m =
+0.33	-1.36	+0.83	-0.89	-0.53	-0.22	-0.51	+0.12	-0.24	-0.08	+1.01	+0.03	+1.10	-0.83	+0.35
-2.18	+1.51	-0.76	-0.52	+0.28	+0.96	-1.01	-2.17	+0.44	-1.00	-1.51	+3.07	-1.30	+0.88	-2.58
-1.44	-1.19	+2.14	-1.20	-1.93	+2.11	-2.20	-1.65	+1.61	-0.17	+2.62	+1.25	+1.07	-4.33	-0.80
Indices start at 1.
row 1 col 1 -> +0.33
row 2 col 10 -> -1.00
row 2 col 4 -> -0.52
row 1 col 12 -> +0.03
row 1 col 10 -> -0.08
row 3 col 8 -> -1.65
row 3 col 4 -> -1.20
row 3 col 1 -> -1.44
row 1 col 9 -> -0.24
row 2 col 8 -> -2.17
row 3 col 6 -> +2.11
row 2 col 6 -> +0.96
row 2 col 5 -> +0.28
row 1 col 6 -> -0.22
row 1 col 15 -> +0.35
row 2 col 13 -> -1.30
row 2 col 3 -> -0.76
row 2 col 14 -> +0.88
row 2 col 2 -> +1.51
row 3 col 13 -> +1.07
row 2 col 9 -> +0.44
row 1 col 7 -> -0.51
row 3 col 14 -> -4.33

B =
[[-4.68 +0.34 -0.04 -1.41 -0.72 -0.90]
 [-1.97 -0.81 -0.91 +3.66 -2.75 -1.11]
 [-1.76 -0.55 -0.70 +3.53 -2.73 -1.34]
 [-0.24 -2.90 +3.44 +1.49 +1.94 +0.09]
 [-1.79 -1.83 -1.51 +3.67 -3.08 -0.23]
 [-0.82 -1.98 +0.92 +0.34 +1.04 +1.86]
 [-0.74 -1.18 +0.26 +0.37 +1.16 +4.65]
 [+2.74 -1.72 -0.04 +0.81 -0.10 -2.05]]
Indices start at 1.
(1, 1) = -4.68
(2, 1) = -1.97
(2, 4) = +3.66
(7, 2) = -1.18
(2, 6) = -1.11
(3, 1) = -1.76
(4, 5) = +1.94
(1, 5) = -0.72
(6, 1) = -0.82
(3, 4) = +3.53
(6, 6) = +1.86
(2, 2) = -0.81
(4, 2) = -2.90
(1, 4) = -1.41
(5, 1) = -1.79
(6, 2) = -1.98
(1, 2) = +0.34
(3, 5) = -2.73
(8, 2) = -1.72
(7, 5) = +1.16
(4, 3) = +3.44
(5, 3) = -1.51
(8, 6) = -2.05
(6, 4) = +0.34
(8, 4) = +0.81

a = [[-0.92, +0.49, -1.29, +1.15, +0.44, -0.13, +0.34, +1.00, +0.28, +1.72, +2.10, +1.96, -1.71], [+0.85, -0.26, +2.45, -0.34, +0.02, -2.91, +1.15, -1.84, -2.91, +0.12, -3.42, +3.10, +0.98], [+1.20, -0.19, -0.29, +0.81, -0.88, -2.45, +3.99, -2.56, -3.01, +0.17, -3.30, +1.58, +0.66], [-0.95, +0.02, -1.34, +0.94, +0.85, +0.31, +0.30, +1.66, +1.03, +1.48, +0.66, +2.01, -1.68], [-1.47, +0.97, -0.28, -0.44, -0.20, -1.42, +0.32, -0.08, +0.60, +0.73, +1.18, +3.23, -2.58]]
Rows and columns are counted from 1.
(1, 1) => -0.92
(5, 12) => +3.23
(2, 8) => -1.84
(4, 2) => +0.02
(2, 1) => +0.85
(5, 4) => -0.44
(1, 2) => +0.49
(2, 11) => -3.42
(2, 4) => -0.34
(2, 2) => -0.26
(4, 12) => +2.01
(5, 7) => +0.32
(4, 10) => +1.48
(2, 6) => -2.91
(1, 8) => +1.00
(5, 13) => -2.58
(3, 4) => +0.81
(3, 13) => +0.66
(3, 9) => -3.01
(4, 8) => +1.66
(3, 3) => -0.29
(5, 8) => -0.08
(5, 10) => +0.73
(2, 9) => -2.91
(1, 5) => +0.44
(2, 3) => +2.45
(4, 5) => +0.85
(2, 5) => +0.02
(4, 6) => +0.31

X =
array([[  61.2,   49.0,  149.5,   30.9,  111.4,   91.0,  -18.5,   75.5,
          80.3],
       [  16.2,   56.0,  128.6,   48.3,  127.0,   18.9,   13.7,   50.2,
          54.5],
       [ 104.6,   51.4,   76.4,   72.5,   89.2,   22.0,   46.9,   18.1,
          73.3],
       [  61.1,   82.9,   37.6,   69.5,   69.7,    2.9,   42.9,  -35.5,
          74.2],
       [ 102.1,   97.9,    5.3,  115.6,  114.2,  -14.9,   94.3,  -40.3,
          74.5],
       [  96.0,   95.2,  -31.6,  111.1,   93.2,  -23.3,   65.0,  -87.2,
          46.5],
       [  91.3,   80.7, -108.9,  128.9,  103.6,  -36.8,   94.3,  -87.4,
          32.9],
       [  78.2,   65.8, -119.6,  156.7,   90.6,  -71.4,   90.3, -123.9,
          33.2],
       [ 129.3,  117.8, -134.0,  169.0,   68.0, -131.6,  121.5, -132.6,
          14.6],
       [ 147.8,   75.7, -177.2,  201.4,   65.5, -115.9,  153.3, -145.1,
          -5.3],
       [  77.0,  108.1, -215.0,  171.8,   19.2, -119.0,   97.6, -228.3,
          29.9]])
Indices start at 1.
(1, 1)	61.2
(11, 8)	-228.3
(9, 3)	-134.0
(9, 5)	68.0
(2, 2)	56.0
(7, 7)	94.3
(9, 1)	129.3
(11, 2)	108.1
(11, 7)	97.6
(5, 6)	-14.9
(2, 5)	127.0
(9, 2)	117.8
(11, 1)	77.0
(7, 3)	-108.9
(8, 9)	33.2
(3, 1)	104.6
(6, 4)	111.1
(11, 4)	171.8
(11, 6)	-119.0
(2, 6)	18.9
(7, 9)	32.9
(4, 6)	2.9
(9, 4)	169.0
(4, 9)	74.2
(1, 8)	75.5
(6, 2)	95.2
(5, 7)	94.3
(3, 7)	46.9
(2, 7)	13.7
(1, 7)	-18.5
(8, 3)	-119.6
(4, 1)	61.1
(5, 5)	114.2
(6, 5)	93.2
(5, 8)	-40.3

A =
[[-1.46 -0.07 +1.00 +1.16 +0.70 -5.44 -0.16 -0.60 -0.05 -0.47]
 [+0.10 -0.32 -0.87 +0.20 +1.86 +1.73 -0.31 +0.65 +0.16 -0.40]
 [+0.10 -0.28 -0.76 +0.16 +1.55 +1.60 -0.26 +0.64 +0.15 -0.36]
 [-1.19 -0.02 +0.53 +0.88 +0.28 -3.82 -0.10 -0.22 +0.00 -0.39]
 [-1.12 +0.19 -0.59 +0.34 -1.01 -0.75 +0.11 +0.88 +0.10 -0.23]
 [+0.02 -0.21 -1.02 +0.03 +1.47 +1.17 -0.28 +0.35 +0.17 -0.22]
 [-1.01 +0.11 -0.28 +0.47 -0.61 -1.09 +0.06 +0.65 +0.08 -0.27]
 [-0.20 +0.01 -2.06 -0.72 +0.89 -0.02 -0.28 -0.29 +0.24 +0.30]
 [-0.33 -0.02 -1.48 -0.38 +0.84 -0.66 -0.25 -0.26 +0.19 +0.16]
 [-0.25 -0.14 -1.46 -0.19 +1.50 +0.03 -0.33 +0.01 +0.21 -0.04]
 [-0.48 +0.41 -1.94 -1.28 -0.96 -2.14 -0.06 -1.19 +0.14 +0.85]
 [-0.19 -0.12 -1.57 -0.16 +1.15 +0.90 -0.25 +0.34 +0.22 -0.08]
 [-0.01 -0.19 -1.13 -0.08 +1.37 +1.13 -0.26 +0.36 +0.18 -0.18]
 [-0.80 +0.25 -1.41 -0.08 -1.53 +2.17 +0.23 +1.73 +0.20 -0.17]
 [-0.16 -0.02 -2.08 -0.68 +0.97 +0.40 -0.29 -0.15 +0.25 +0.24]]
Rows and columns are counted from 1.
row 1 col 1: -1.46
row 3 col 2: -0.28
row 6 col 1: +0.02
row 1 col 6: -5.44
row 13 col 6: +1.13
row 4 col 2: -0.02
row 10 col 4: -0.19
row 9 col 8: -0.26
row 4 col 6: -3.82
row 11 col 4: -1.28
row 12 col 3: -1.57
row 11 col 2: +0.41
row 5 col 10: -0.23
row 2 col 2: -0.32
row 8 col 8: -0.29
row 15 col 5: +0.97
row 3 col 1: +0.10
row 13 col 7: -0.26
row 7 col 9: +0.08
row 3 col 6: +1.60
row 7 col 5: -0.61
row 9 col 2: -0.02
row 14 col 7: +0.23
row 9 col 10: +0.16
row 10 col 3: -1.46
row 3 col 8: +0.64
row 13 col 1: -0.01
row 15 col 1: -0.16
row 12 col 2: -0.12
row 11 col 10: +0.85
row 7 col 7: +0.06
row 3 col 5: +1.55
row 4 col 7: -0.10
row 6 col 6: +1.17
row 13 col 3: -1.13
row 5 col 8: +0.88
row 9 col 5: +0.84
